Moves between nodes:
* | ~ * @ §
NJ | SZ LB DR NF
HQ | CZ BH HP BD
BD | ZM SN SZ BM
GF | PG RH TM RP
ML | NL CD DJ NT
TR | ZQ QH GF MH
DC | NR JN HN ML
LJ | BB LP NT BQ
PJ | BZ SJ ZL JP
CD | ML MP DL RL
HN | TH QG SM DJ
ZZ | NF CZ HD LC
SC | SJ QD JH ZS
JH | HG LC CZ RT
HG | ZL JH ZZ QD
MH | GD JM RP DR
BL | JM GB LJ DZ
DZ | BF GL BQ BN
QD | SC RT LC TB
JN | DC DJ QG CD
MP | CD QB GJ GQ
NR | SD DC TH NL
DJ | JN DL LG MP
MZ | NQ LL TB HN
RT | QD QP ZM CL
GJ | DL MS QM SD
MS | GJ TZ NQ NR
LG | QG QT LF GJ
BB | RP LJ DM GB
ZM | LC BD BH HB
DR | ZG BF BL GZ
PG | ZP GF SF QH
LP | LJ ZP RL ZQ
NG | SN NF LB HG
ZL | BM HG NF SC
QM | QT NQ BP TZ
LB | NJ GZ BF ZZ
NQ | QM MZ ZS TH
BN | HD HP CR BH
LF | ZH JP SJ QM
GL | DZ CR ZQ HP
GZ | LB HD DZ CZ
SN | BD NG NJ ZL
SM | LL ZH BZ LG
RP | QH BB ZD BL
DM | ZD NT CD LP
BQ | GB ZQ ZP CR
CL | TB BZ HB ZH
CZ | ZZ HQ BN ZM
TZ | MS TH MZ DC
BM | HB ZL NG SJ
SJ | PJ SC HG BP
ZG | PQ DR JM LB
BP | JP ZS QD MZ
GB | BL BQ LP GL
JP | LF BP SC NQ
PQ | HP ZG MH NJ
NF | NG ZZ GZ JH
CR | GL GD TR PQ
BH | HQ SZ PQ SN
ZQ | BQ TR PG GD
QG | HN LG ZH DL
RL | NT GQ QB PG
GQ | RL SF SD GF
SZ | BH NJ ZG NG
QP | RT HB BD BZ
GD | CR MH QH ZG
BZ | CL PJ BM LF
ZP | LP PG GQ TR
TB | ZS CL QP SM
NL | TM ML JN DM
LC | JH ZM HQ QP
NT | DM RL MP ZP
ZS | BP TB RT LL
TH | TZ HN LL JN
ZD | RH DM ML LJ
HB | QP BM SN PJ
QB | MP SD MS SF
LL | MZ SM CL QG
ZH | SM LF PJ QT
HD | GZ BN GL HQ
JM | MH BL BB BF
DL | DJ GJ QT QB
SD | QB NR TZ TM
QT | LG QM JP MS
SF | GQ TM NR RH
HP | BN PQ GD SZ
QH | TR RP RH JM
TM | SF NL DC ZD
RH | GF ZD NL BB
BF | DR DZ GB HD

The rows follow the links: the fewer symbols apart two nodes are, the more alike their rows tend to be.

Named rows; a name shown again gets a slightly different row:
PQ
[  41  242 -114  265 -549  103  610  703 -123  248  948 -375 -172  -73   12  540  -61 -484  367  269   51 -160 -235 -457 -180 -205 -594 -153  -44  -19 -402 -238  111  434  -28 -692  234 -144  141  344 -325 -115  447  336 -367 -290   25 -167   45  277 -472  -67  302  651  -72]
HD
[ -55  297 -376 -201 -248   43  423  713 -214  108 1029  -49 -260 -174  132   91  398 -212  473   44 -302  131 -429 -556 -349 -117 -447 -318   18  518 -302 -295 -262   11  211 -849  448  109   64  369 -298   62  275  441 -380 -375   11 -104   17  423 -466   88  -45  291  393]
GD
[ 438 -102  315  372  327    1  314  120  515 -449  287  -59  132  176 -480  448  297 -162 -261  833  -60 -664   -6 -237  -19 -557  127 -372  -45 -476 -493  200  262  201  237  257 -512 -125  282  139 -327 -436 -178  318  756  -90 -136 -489 -165 -105   36 -509 -257   17 -689]
QG
[ -66 -229   -6  428 -494   -1 -153 -428   24  793 -730  -98   19 -193  322 -241 -561  238 -159 -729  465  144  147  584  415  539 -440  294  310  311  480  342  388   42 -622  719  204  -44  305 -376  -45   20  -80 -223 -136   55  163  352  -28 -304  -77  171  290 -310  184]
QT
[-134  127  -92  477 -378  -49 -276 -401  -53  538 -914 -309   99 -308  224 -270 -255  283 -253 -565  362   12  525  696  481  497 -396  318  503  292  234  172  243  176 -437  542  115 -236  124 -298 -253    8  -32 -476  138    0  296  366   89 -757   89  -64  101 -544  -17]
ML
[   39   102   488  -395  -672   150   315  -197   106  -190  -360   157   137    96  -217   -96  -494   301  -501  -466   675    90   321  -109   216  -114   406   148   -31 -1251   177   -48   -22   392  -382  -205   -77   -65  -494  -193   333   -67  -311  -379   226   370    20     7   275  -357   190  -611  -117  -261  -319]
QB
[   28   243   473  -352    23   314   -86  -388    47  -195  -547   226   -11   170  -228   -79  -590   476  -502  -146   218     1    63   265    68    38   703   475  -250 -1140   123  -326  -156   182   120  -116  -345   365  -592  -219   443    41  -225  -354   188   608   349   161   185   -40   389  -533   -63   -56  -381]
TZ
[   3 -549   53  185 -345  100   60 -560   33  732 -436  424   -7  124  326 -346 -619  208 -101 -508  297  510 -341  402  110  567 -239  170 -104  388  664  206  443 -228 -295  836   64  226  425 -275  337   81 -140  128 -403  -48   75  352   13  338 -278  458  162   97  370]
DZ
[ 214  129  286  562 -133  -38  460  339  206 -158  557 -432  -39   22 -300  773  -45 -400   54  708   93 -714   75 -233   19 -437 -173 -208   35 -393 -585  -96  388  579   35 -134 -357 -264  160  269 -391 -422   92  139  414 -118   59 -362 -197 -118 -114 -390  259  375 -812]
BB
[ 177  394 -159 -632   96 -176  184  195  308  336  116   20 -975  204  464  257 -332   -4 -296 -353  -45   27 -358   44  103   86 -301  180 -146 -555  106   41    1  -43   -8 -361  403  651  118   98 -188  -15 -115 -101   36   95 -478 -344 -650  877  467 -370  344  669  307]
NQ
[ -272   290  -112   359  -115   -95  -388  -334   -55   116 -1037  -334   217  -248   138  -401    99   270  -109  -299   185    27   544   702   323   335  -135   344   539   239    63    23    46   141   -85   305    28  -450   -37  -230  -168   103    86  -744   254    86   318   382   126 -1012   231  -124  -251  -828   -97]
BQ
[ 526 -371    9 -538  325  -62  148  236  654 -200  274  417 -172  441 -310  -37  248  101 -638    4  -48   -6 -444 -355  -34 -468    6 -435 -304 -710   41  636  -25 -252   70 -154  218  322  137  151 -130 -158 -389  440  255 -126 -891 -504  -88  619  213 -391 -521   94  420]
SM
[-360  243 -151  -78  182 -113 -399 -311 -256 -448 -866  -37  496   -2   32 -523  334  162  178  -48   22  406  549  373  -25   79  264  175  323  237   96 -143 -275  -16  328   53 -122 -494 -197 -123  155  260  272 -829   76  143  167  436  421 -992  208  221 -583 -751  186]
TB
[-468 -348   18 -311 -137   87 -450  -47 -826 -279   76   -8  564 -115  -55 -168   11 -200  407 -291 -153  334  390 -409  -50   66  654  152 -288  292  307 -196 -455 -174 -433 -193  -14 -224 -699 -277  791  431  151 -125 -634  286  167  273  361  -62    6  642  395   49  141]
CD
[   31   121   490  -353  -399   239   178  -218    79  -185  -469   128    75   135  -204   -47  -525   372  -564  -365   581     4   276   -49   229  -150   530   262  -112 -1360   199   -17   -34   347  -219  -226  -179   103  -602  -234   340    -3  -266  -359   252   434   178    55   308  -213   270  -585   -48  -138  -406]
GL
[ 329   51  313  475   61  -45  331  183  300 -267  438 -343   19   94 -352  691   -1 -368    0  819   27 -730   57 -200   77 -395  -69 -240   11 -426 -576   58  382  403   27    6 -514 -191  222  263 -359 -419   18  207  575 -155   15 -418 -167 -105   -9 -469  157  249 -846]
RH
[-251  698   37 -194 -376 -301  906 -223  503 -142  -89  405 -731  -68  773   70 -103   32  298  270  279   97 -296  113 -186  250 -457 -138  323   -7  -51 -466  440   95  350  337 -221  170  760  163 -232 -486 -161 -247  572  -96  232  -30 -713  298 -113 -152  -67  -36 -335]
PJ
[-300 -224   98  203 -107  304 -546  -40 -889  146  372 -227  337 -388 -127   52 -277  -66  308 -395 -326 -231  175 -215    3  338  529  293 -198  539   93 -224 -338 -112 -534 -187  -70  126 -780 -334  469  373   52  371 -587  231  668  320  251   78  -99  304  759  145 -114]
BL
[ 625 -373  177 -271  426  -37  159  175  720 -414  276  348   33  319 -440   57  414  112 -497  428 -121 -229 -387 -232  -91 -567  204 -478 -217 -602 -170  526   70 -167  208  128 -117  128  228  165 -182 -287 -439  462  571 -116 -640 -472 -162  203   92 -393 -650 -117  -71]
QD
[ -42  -26   36  768  133  493 -440 -118 -617  538  344 -383  223 -509 -346  -63  -75  161  156  -21 -459 -484 -117  286  -15  385  160  257  -99  874 -270 -269 -203 -115  -63  -27  -94  236 -449 -229  -38  203   54  636 -339  -13  893  418  298   -4 -423    8  424  -52 -242]
GQ
[  -75     7   375  -314 -1068  -125  1008   -75   418  -218  -180   527   114    14   242  -176  -155   196   -26  -191   862   408    95  -301     3  -153  -156  -438   265  -658   234    45   377   304  -256   348   -66  -324   396   -27   122  -351  -341  -218   299   -71   -70    42    83  -276  -375  -201  -397  -437  -129]
ZG
[  76  247    1  351 -514   62  622  653 -121  142  843 -514 -189  -29  -99  667 -112 -518  334  377  149 -278  -86 -414  -74 -235 -593 -194  -72 -159 -429 -256  234  510  -36 -630  117 -225  152  443 -301 -236  387  275 -207 -318   38 -252    8  187 -388 -117  384  692 -309]
LF
[-444  -44 -192 -288  153  -72 -351 -192 -358 -598 -564   74  629  118   12 -525  361  -35  298  -29  -91  573  488  -56 -175  -15  498  109   68  231  228 -177 -439 -211  235  -82  -98 -511 -348  -89  481  331  286 -690 -229  219   54  426  440 -740  156  557 -464 -465  268]
ZM
[ 344 -704 -261  512  437 -245 -688  354  -53   36 -178 -631  629  279 -446  150  337 -545  -20  217 -151  -85  381   31  181 -373 -277 -105  -55  302  -11  659   74   94 -167   62  192 -646  152  169 -245  189  527 -133 -301 -271 -729 -225  279 -474  114  419  -38  249  336]

Each walk starts at a row. The symbols on each line, taken left to right, move it on to the next node.
Each answer is a row, close to the row of the node it stands for.
new walk
[ 320   37  -96 -751  131  -88   90  365  443  160  257  249 -600  332  166  145 -140   74 -547 -355   44  101 -396 -202   28 -181 -209    7 -270 -706  176  372  -66 -182  -86 -416  537  553   40  189 -150   10 -189  164  -39   74 -791 -484 -395  875  410 -308   19  598  459]
~ * * -> [ 240  229 -214 -689  104 -143  126  286  399  236  187  121 -858  239  271  195 -295   75 -441 -371   21   24 -359 -102   58  -66 -209   79 -216 -708  146  219  -65  -74  -52 -405  558  579  111  134 -164  -35 -116   47  -36   76 -650 -417 -463  897  532 -317  268  638  411]
* § * @ ~ -> [  -69   684  -173  -486    36  -204   321     7   354   220    41    73 -1085    81   687   281  -374   -16   -64   -98    67  -121  -319   191    10   268  -368   240    61  -373    16  -241   132    28    92  -204   185   634   286   172  -228  -188   -48  -201   279   132  -146  -269  -845   723   359  -309   422   572   -57]
new walk
[ -90  300 -256  -43 -407   70  510  746 -187  152 1092 -138 -217 -132  122  252  236 -355  476  103 -135  178 -390 -561 -299 -122 -557 -290  -25  291 -356 -342 -157  112  176 -835  418   14   63  441 -312  -28  334  424 -426 -421  -49 -160   37  406 -491  105   62  444  278]
§ @ * § @ ~ -> [ 149  201  134  480 -427   22  533  532   -7  170  779 -540 -106  -45 -191  754 -224 -510  245  478  139 -453  -32 -328    1 -309 -428 -191   15 -279 -481 -244  296  584 -135 -435  -42 -236  142  354 -351 -328  359  238   -4 -241   43 -247  -62   46 -309 -309  418  603 -580]
§ * § @ -> [ -39  260 -214   58 -492   79  585  752 -224  170  993 -279 -198 -131    2  364  118 -375  445  188  -33   50 -318 -624 -256 -192 -595 -298  -34  143 -387 -323  -22  291   47 -754  358  -70  146  419 -309  -61  398  425 -467 -340  -37 -138   64  368 -536   70  211  589  105]
new walk
[   56    12   493  -373  -881   119   567   -88   173  -200  -311   221   199    11   -89   -74  -415   275  -448  -461   787   214   236  -244   234  -235   250    62   121 -1261   263    34    91   399  -465   -83    23  -241  -313  -181   318  -144  -295  -342   261   269     8     0   333  -401    72  -457  -199  -341  -248]
@ § @ ~ -> [ -16 -219  201 -187  261  272  -80 -686  123  160 -398  655 -132  348  105 -368 -576  355 -104  -13  -38  529 -542  529 -248  373  443  257 -432 -105  453 -303  126 -353  476  537 -350  666   48 -273  612  104 -125   71 -176  282  317  342   -3  523 -186  242 -153  159   97]
~ * * -> [   5 -369  206 -102  173  183  -26 -742  128  302 -412  755  -98  386  186 -421 -570  313  -53  -94   76  609 -516  431 -175  476  243  244 -431  107  582 -216  208 -379  352  669 -360  522  265 -341  596   83 -108  186 -254  181  193  393   14  609 -194  378  -40  160  206]
new walk
[-210   57  298 -308 -976 -149 1118 -119  501 -206 -159  589  -41   15  336 -186 -105  161  128  -66  852  434  -26 -245  -10  -98 -292 -400  302 -450  215  -87  411  209 -155  377 -167 -288  579    3  113 -462 -261 -212  353 -101   43   10  -21 -255 -444 -130 -395 -448 -154]
§ § * @ -> [-250  547  114 -202 -565 -271 1005 -227  526 -133  -60  500 -484  -58  715  -30  -83  140  337  220  438  198 -186   82 -195  178 -432 -296  322   13   27 -368  508  105  226  463 -267    9  792  187 -107 -506 -259 -231  532 -193  236  -15 -538  194 -324  -38 -131 -212 -261]
* @ ~ § -> [-220  196  261 -245 -832 -209 1070 -170  554 -202 -142  646 -187   -2  464 -115  -40  111  235   84  628  319 -123 -167 -117  -38 -348 -411  284 -239  138 -179  435  171   65  382 -205 -188  737   50   45 -506 -272 -187  411 -181  102   37 -186 -116 -403  -52 -434 -429 -167]
new walk
[  -35   -92   435  -338 -1057   -38   905     1   356  -135  -206   484   177     4    89  -122  -206   224  -236  -335   891   256   161  -328   168  -189   -51  -299   146  -905   286    16   286   407  -429   171    47  -284   162   -67   222  -286  -349  -233   213   -11   -98    31   175  -368  -234  -285  -361  -400  -191]
* * § -> [-219  378  185 -234 -676 -169 1089 -211  506 -148 -137  602 -352  -52  605  -98  -25   89  228  183  586  253 -226  -59 -227   32 -386 -371  339 -111  -15 -270  498  154  229  459 -257  -79  794  128  -53 -559 -218 -243  503 -224  157    9 -402   57 -412  -68 -295 -337 -175]
@ * @ -> [  31 -484  202 -123  -42  125    7 -675  119  397 -400  687  -84  278  244 -473 -604  244  -47 -202  138  611 -549  427  -92  502   83  174 -359  192  664  -52  297 -365   85  745 -157  473  352 -265  484   75  -94  229 -337  145  205  405   12  593 -279  445   -6  167  336]
new walk
[  -19    14   491  -390 -1053    65   720   -96   268  -201  -231   346   233    28   -30  -138  -307   240  -352  -390   878   256   295  -332   193  -260    98  -142    97 -1034   297    64   210   425  -440     1    18  -267   -54   -56   243  -230  -354  -253   211    82   -54    37   299  -396  -124  -401  -263  -395  -213]
§ § * ~ -> [   17   557   -88  -549    48  -199   266    69   415   252    58    54 -1048   131   591   242  -444   -45  -190  -173     8  -102  -312   107    80   183  -372   260   -98  -499   113   -97    96    17    46  -286   311   631   208   122  -242  -124   -32  -114   152   133  -338  -275  -842   814   413  -330   415   655   158]
~ § ~ ~ * ~ -> [ 571 -347  237  -52  470  -63  209  101  674 -537  236  298   61  279 -448  145  424   13 -403  601 -123 -389 -281 -274 -103 -609  233 -528 -181 -507 -300  446  119  -66  297  163 -279   66  265  171 -216 -407 -392  416  683 -191 -439 -514  -87  134   69 -439 -583  -94 -264]
new walk
[ 452 -273  -49 -663  247  -26   62  278  562  -33  249  351 -333  385 -110   33  135  105 -622 -131   -8   74 -431 -274  -24 -375  -29 -253 -367 -709   99  596  -57 -202    0 -184  415  434   84  121 -148  -54 -299  365  130  -47 -960 -542 -149  666  315 -338 -403  319  448]
@ * ~ -> [ -162   743  -105  -295  -146  -242   652  -140   472    82   -42   229 -1026   -23   807   196  -252   -18   179   139   133    21  -335   219   -88   315  -394    98   187  -182   -56  -426   283   119   299    82   -81   435   558   148  -230  -369   -42  -258   467    62   147  -133  -864   533   117  -220   313   236  -236]
@ § ~ @ @ -> [ -23   71  277 -285  363  309 -134 -690   59 -113 -459  529 -150  360   17 -297 -470  378 -239   84  -45  330 -325  479 -180  260  715  439 -470 -487  265 -396  -38 -197  569  254 -479  673 -298 -278  627  118 -102  -50   66  492  436  328   86  435  170 -167 -158   36 -229]
new walk
[ -138   781  -122  -392   -45  -218   479   -51   436   167   -31   179 -1055    14   797   254  -306     2   106    49    88   -58  -303   240   -58   270  -415   161   133  -301    13  -368   276   106   173    -6    53   569   444   125  -280  -239   -81  -275   338    46    39  -151  -917   691   268  -253   362   409  -136]
* ~ § § -> [ 527 -196  312  146  388  -79  256   86  618 -511  311  153  138  234 -507  272  336  -51 -311  749  -36 -567 -197 -205  -69 -602  162 -501  -63 -509 -459  287  215    1  255  279 -420  -34  244  155 -230 -401 -348  358  824 -153 -340 -455 -148   17   54 -480 -429 -143 -475]
* * * -> [ 604 -360   62 -446  435   10  133  214  713 -313  279  392  -49  372 -406   91  367  112 -516  251 -120  -81 -438 -295 -108 -578  112 -519 -239 -630  -76  583  -21 -204  232   45   41  252  196  123 -101 -209 -472  490  392 -143 -763 -533  -42  361  146 -371 -644  -10  210]
new walk
[ -343   309  -191    62    99  -115  -375  -391  -132  -238  -912  -126   374   -91    86  -486   277   203    20  -158    53   182   630   473   120   155   127   232   406   235    39  -140  -159    13   231   101   -66  -516  -134  -153   -13   172   156  -821   250   135   241   354   277 -1059   244   109  -523  -847    32]
* @ ~ ~ ~ -> [-489 -390  -11 -392  -65   33 -305  -85 -747 -387 -120   47  635  -16  -38 -324   98 -229  379 -256 -107  432  432 -446 -130   13  682   94 -199  211  365 -184 -414 -192 -263 -189  -66 -343 -663 -241  820  462  242 -278 -612  227  121  278  409 -189  -16  681  155  -43  326]
* § ~ * § -> [-129  -77  -54  489 -458  -18 -239 -420  -28  656 -847 -245   46 -242  232 -209 -437  320 -231 -663  449   16  365  669  480  470 -422  320  420  317  358  295  297  184 -568  643  151 -162  221 -322 -188   14 -104 -325  -71  -36  219  345   27 -489   20   31  216 -435   55]
new walk
[-476 -304  -30 -401  -10  -53 -312 -143 -674 -452 -233  105  619   98  -25 -364  190 -176  421 -180 -100  604  456 -322 -162   -7  602  116 -123  221  360 -180 -412 -211  -94 -186  -50 -439 -549 -152  699  464  230 -486 -517  241    6  343  404 -341   75  652 -111 -163  361]
~ ~ @ ~ § -> [-488 -178 -115 -381  100 -115 -342 -171 -592 -559 -334  152  650  128   -7 -509  301  -99  389  -84  -41  634  448 -190 -165  -31  555  106   -9  248  273 -230 -386 -138   89 -137  -55 -453 -422 -166  609  377  260 -529 -397  238    4  364  496 -506   61  603 -305 -350  365]
* § ~ * § -> [ -53 -397   58  348 -524   38  -53 -454  -16  816 -611   67   58  -64  317 -236 -636  252 -131 -650  467  243  118  479  345  456 -428  235  164  356  571  334  412    1 -567  784  224   71  373 -365   16   16 -101  -89 -274  -37  169  379   52  -39 -225  276  325  -77  238]
